Here is a tiny trained network, its code and every weight. The questions are about switching its units off for an input and a target symbol, where a switched-off unit gives its printed mean instead of its output.

import numpy as np


def w(rows, s, z=0):
    codes = np.array(rows[::2]) - 128.0
    scale = np.full(codes.shape[1], s)
    scale[-1] = z or s
    return codes * scale


def norm(h):
    return h / np.sqrt((h * h).mean(-1, keepdims=True) + 1e-5)


def f(y):
    return y / 2 * (1 + np.tanh(0.7978845608 * (y + 0.044715 * y**3)))


def softmax(a):
    e = np.exp(a - a.max(-1, keepdims=True))
    return e / e.sum(-1, keepdims=True)


def log_softmax(a):
    a = a - a.max(-1, keepdims=True)
    return a - np.log(np.exp(a).sum(-1, keepdims=True))


def net(x, mask):
    ids = ['ΓΔΘΣΨαβεζηλμξφω'.index(c) for c in x.split()]
    T = len(ids)
    res = E[ids] + P[:T]
    r = norm(res)
    for j in range(3):
        rows = slice(3 * j, 3 * j + 3)
        q, k, v = (r @ M[0][rows].T for M in (Q, K, V))
        z = softmax(np.where(np.tri(T) > 0, q @ k.T / 3**0.5, -1e9)) @ v
        o = O[0][rows]
        res = res + np.where(mask[j], z, o[:, -1]) @ o[:, :-1]
    y = f(norm(res) @ A[0][:, :-1].T + A[0][:, -1])
    res = res + np.where(mask[3:11], y, B[0][:, -1]) @ B[0][:, :-1]
    return log_softmax(norm(res)[-1] @ U[:, :-1].T + U[:, -1])


Q, K, V, O, A, B = {}, {}, {}, {}, {}, {}
E = w([
[74,184,207],'Γ',
[83,185,193],'Δ',
[206,135,190],'Θ',
[49,152,198],'Σ',
[106,55,219],'Ψ',
[254,98,215],'α',
[210,179,159],'β',
[197,185,135],'ε',
[106,53,210],'ζ',
[104,54,211],'η',
[8,95,129],'λ',
[194,138,107],'μ',
[193,122,104],'ξ',
[35,76,112],'φ',
[197,116,101],'ω',
],0.0084)
P = w([
[253,10,208],'0',
[215,35,175],'1',
[187,56,153],'2',
[169,72,132],'3',
[155,86,116],'4',
[143,98,101],'5',
[132,114,90],'6',
[122,129,68],'7',
[111,140,41],'8',
[99,125,50],'9',
],0.0054)
Q[0] = w([
[10,107,237],'head 1',
[184,103,91],'head 1',
[155,158,64],'head 1',
[32,130,163],'head 2',
[115,105,115],'head 2',
[113,180,194],'head 2',
[31,118,178],'head 3',
[234,159,68],'head 3',
[134,183,37],'head 3',
],0.011)
K[0] = w([
[125,214,22],'head 1',
[167,145,211],'head 1',
[195,90,189],'head 1',
[75,82,101],'head 2',
[68,145,178],'head 2',
[118,130,66],'head 2',
[16,179,116],'head 3',
[244,91,147],'head 3',
[200,85,47],'head 3',
],0.011)
V[0] = w([
[78,78,81],'head 1',
[184,190,47],'head 1',
[131,83,50],'head 1',
[127,191,112],'head 2',
[151,120,179],'head 2',
[73,128,152],'head 2',
[159,162,104],'head 3',
[186,247,108],'head 3',
[83,128,56],'head 3',
],0.011)
O[0] = w([
[109,83,78,52],'head 1',
[175,236,143,2],'head 1',
[90,203,62,20],'head 1',
[210,96,29,71],'head 2',
[144,160,160,224],'head 2',
[130,140,196,142],'head 2',
[115,82,116,91],'head 3',
[166,7,120,104],'head 3',
[105,71,255,14],'head 3',
],0.0074,0.0063)
A[0] = w([
[109,166,158,141],'neuron 1',
[74,149,194,105],'neuron 2',
[42,187,73,213],'neuron 3',
[38,184,42,225],'neuron 4',
[174,104,223,138],'neuron 5',
[93,174,28,143],'neuron 6',
[255,51,123,253],'neuron 7',
[124,158,138,9],'neuron 8',
],0.0086,0.0034)
B[0] = w([
[138,100,100,171],'neuron 1',
[123,111,131,214],'neuron 2',
[159,97,65,156],'neuron 3',
[146,109,75,145],'neuron 4',
[156,109,106,236],'neuron 5',
[104,97,102,117],'neuron 6',
[249,42,107,253],'neuron 7',
[127,146,134,109],'neuron 8',
],0.012,0.0053)
U = w([
[232,37,155,232],'Γ',
[194,41,86,142],'Δ',
[133,121,147,2],'Θ',
[65,94,218,124],'Σ',
[76,99,209,91],'Ψ',
[118,120,156,22],'α',
[130,155,179,52],'β',
[185,247,187,142],'ε',
[76,122,201,99],'ζ',
[88,124,178,62],'η',
[16,77,88,101],'λ',
[121,210,77,114],'μ',
[115,174,45,73],'ξ',
[44,73,40,102],'φ',
[103,155,62,65],'ω',
],0.012,0.0053)

Each question gives the input, a string of symbols that net reads in full, and the target symbol t.
The units are the heads (3 rows each of Q, K, V and O) and the neurons (one row each of A and B). Each row of codes is followed by its name. A weight is (code - 128) times the scale printed after its matrix; where a second scale follows, it is the last column's (O, A, B and U).
mask holds one flag per unit, heads first, then neurons. A switched-off unit (its flag False) gives its mean, the last column of its rows in O or B, instead of its output. The means were averaged over made-up inputs and are rounded, as every weight is.
A unit's drop is (log p(t) with every unit on - log p(t) with that unit switched off) / (log p(t) with every unit on - log p(t) with every unit switched off).
The circuit of an input: a set's keep is (log p(t) with only the set's units on - log p(t) with every unit switched off) / (log p(t) with every unit on - log p(t) with every unit switched off). Starting from all 11 units, units are removed one at a time, each time the one whose removal leaves the highest keep (on an exact tie, the one counted first), for as long as the keep stays at least 0.8.
circuit, biggest first: the units of the circuit, biggest drop first
most important unit: the unit with the biggest drop
k most important neurons: the k neurons with the biggest drops, biggest first
heads that matter: for each layer, one digit per head in row order, 1 if its drop is at least 0.15 and else 0, layers parted by /
drop when u is switched off: that unit's drop, to one decimal
input λ ε Γ φ ε λ Σ, target λ: 2 most important neurons -> (neuron 7; neuron 3)
input ξ ζ φ α Γ, target φ: circuit, biggest first -> (head 1; neuron 7)
input Γ Γ Γ Σ Θ ε Δ, target ε: circuit, biggest first -> (head 1)
input Σ ζ β Γ ζ ε Ψ, target ε: heads that matter -> 100
input Δ Γ Γ ε Ψ, target ε: heads that matter -> 101
input Σ Γ η η ε Γ Σ Σ Γ Σ, target Σ: heads that matter -> 001
input ε ε Γ Γ φ Ψ, target φ: circuit, biggest first -> (head 1; neuron 7; head 3)
input Δ Γ Σ Ψ Γ ζ φ Ψ, target φ: circuit, biggest first -> (head 1; neuron 7)
input Γ Γ λ Σ Σ, target λ: heads that matter -> 100
input Ψ ε Δ, target ε: circuit, biggest first -> (neuron 7; head 3)
input β ζ Σ Σ Γ Γ ε η, target ε: circuit, biggest first -> (head 1; neuron 7)
input Σ Γ Θ ζ Σ ε ζ φ ζ, target φ: 2 most important neurons -> (neuron 7; neuron 3)
input Γ λ Ψ φ Ψ Σ φ, target φ: heads that matter -> 100
input Γ ε Ψ Ψ φ Σ, target φ: most important unit -> head 1
input ξ ε Γ μ β μ α φ Γ, target φ: circuit, biggest first -> (neuron 7; neuron 3)
input η Σ Ψ, target Σ: circuit, biggest first -> (neuron 7; head 3)
input ε Γ Γ Ψ Γ λ, target λ: heads that matter -> 101
input ε μ η Γ μ Γ Ψ φ, target φ: 3 most important neurons -> (neuron 7; neuron 3; neuron 4)
input Ψ η ζ Γ ε Σ, target ε: drop when head 1 is switched off -> 0.5
input Σ ε ε Γ Γ ζ μ ε ζ, target ε: most important unit -> head 1
input ε Γ α Σ η, target Σ: drop when neuron 7 is switched off -> 0.7
input Γ Σ Δ Σ, target Σ: drop when head 3 is switched off -> 0.2
